Here is a tiny trained network, its code and every weight. The questions are about switching its units off for an input and a class, where a switched-off unit gives its printed mean instead of its output.

import numpy as np


def w(rows, s, z=0):
    codes = np.array(rows[::2]) - 128.0
    scale = np.full(codes.shape[1], s)
    scale[-1] = z or s
    return codes * scale


def f(y):
    return np.maximum(y, 0)


def log_softmax(a):
    a = a - a.max(-1, keepdims=True)
    return a - np.log(np.exp(a).sum(-1, keepdims=True))


def net(x, mask):
    res = np.array(x, float).reshape(1, 5) / 4 @ E
    y = f(res @ A[0][:, :-1].T + A[0][:, -1])
    res = res + np.where(mask, y, B[0][:, -1]) @ B[0][:, :-1]
    return log_softmax(res[-1] @ U[:, :-1].T + U[:, -1])


A, B = {}, {}
E = w([
[150,158,137,116,157,136,146],'x0',
[155,128,106,231,211,181,39],'x1',
[232,160,174,120,93,41,6],'x2',
[107,125,161,108,132,139,110],'x3',
[100,180,227,215,52,139,191],'x4',
],0.013)
A[0] = w([
[115,175,189,109,55,89,196,157],'n1',
[148,89,84,137,196,165,75,165],'n2',
[83,115,54,183,143,235,178,204],'n3',
[166,170,114,92,159,109,102,137],'n4',
[173,184,140,233,76,116,51,106],'n5',
[43,93,171,135,125,171,109,123],'n6',
[212,192,185,188,88,144,43,126],'n7',
[160,90,125,93,143,101,225,126],'n8',
[234,116,152,68,103,22,76,223],'n9',
[151,188,148,99,58,82,43,192],'n10',
[85,254,172,168,26,124,201,201],'n11',
[117,34,75,60,203,137,147,245],'n12',
[83,99,77,78,110,202,159,240],'n13',
[76,170,188,235,109,131,91,151],'n14',
[93,163,116,117,115,177,174,190],'n15',
[81,135,134,194,136,183,170,127],'n16',
[120,125,88,13,141,79,187,212],'n17',
[120,90,104,31,121,100,156,254],'n18',
[98,231,218,204,163,165,90,115],'n19',
],0.0097,0.0051)
B[0] = w([
[124,127,177,114,106,47,212,214],'n1',
[9,136,163,122,244,103,48,188],'n2',
[97,179,185,150,129,176,126,211],'n3',
[123,102,112,103,131,102,89,167],'n4',
[123,24,118,143,131,166,140,214],'n5',
[125,173,91,168,107,130,140,160],'n6',
[160,2,81,116,185,120,176,230],'n7',
[94,92,115,117,79,137,134,167],'n8',
[137,101,125,70,103,79,29,251],'n9',
[136,90,125,42,77,79,98,223],'n10',
[65,116,205,151,77,104,175,248],'n11',
[149,98,70,66,172,201,120,208],'n12',
[145,115,52,87,159,187,219,194],'n13',
[157,98,179,143,142,169,181,205],'n14',
[153,148,103,163,80,150,193,178],'n15',
[142,184,207,200,99,142,128,185],'n16',
[153,104,77,74,74,172,128,200],'n17',
[189,127,72,46,59,203,165,195],'n18',
[180,74,126,170,124,150,139,205],'n19',
],0.009,0.02)
U = w([
[181,60,81,106,124,188,167,174],'0',
[68,195,127,110,254,199,100,151],'1',
[191,165,71,81,48,114,51,108],'2',
[70,103,110,106,214,73,62,94],'3',
[70,184,126,122,84,113,188,185],'4',
[142,179,175,205,157,195,119,117],'5',
[105,114,146,106,103,1,143,4],'6',
],0.012,0.0024)

Each question gives the input, the list of numbers given to net, and the class t.
The units are the neurons (one row each of A and B). Each row of codes is followed by its name. A weight is (code - 128) times the scale printed after its matrix; where a second scale follows, it is the last column's (A, B and U).
mask holds one flag per neuron, in row order. A switched-off neuron (its flag False) gives its mean, the last column of its row in B, instead of its output. The means were averaged over made-up inputs and are rounded, as every weight is.
A unit's drop is (log p(t) with every unit on - log p(t) with that unit switched off) / (log p(t) with every unit on - log p(t) with every unit switched off).
most important unit: the unit with the biggest drop
top k neurons: the k neurons with the biggest drops, biggest first
drop when u is switched off: that unit's drop, to one decimal
input [-7,-8,4,7,0], class 2: most important unit : n18
input [0,0,2,2,8], class 6: top 3 neurons : (n11; n1; n12)
input [-2,0,8,-5,-2], class 2: top 4 neurons : (n10; n9; n11; n1)
input [-7,2,-8,-1,8], class 5: top 2 neurons : (n16; n3)
input [6,0,1,3,-8], class 2: top 4 neurons : (n18; n7; n17; n5)
input [4,-4,5,6,1], class 6: top 2 neurons : (n1; n12)
input [-8,2,-7,-8,8], class 5: top 2 neurons : (n16; n3)
input [1,1,8,4,-6], class 3: top 2 neurons : (n2; n7)
input [4,3,3,7,-8], class 3: drop when n2 is switched off : 0.4
input [5,7,-5,4,1], class 5: drop when n16 is switched off : 0.2
input [-7,1,7,-7,-1], class 3: drop when n18 is switched off : 0.2
input [4,2,-8,3,5], class 5: drop when n6 is switched off : 0.0
input [2,5,4,1,0], class 3: top 2 neurons : (n2; n18)
input [5,0,-8,-3,5], class 4: most important unit : n11
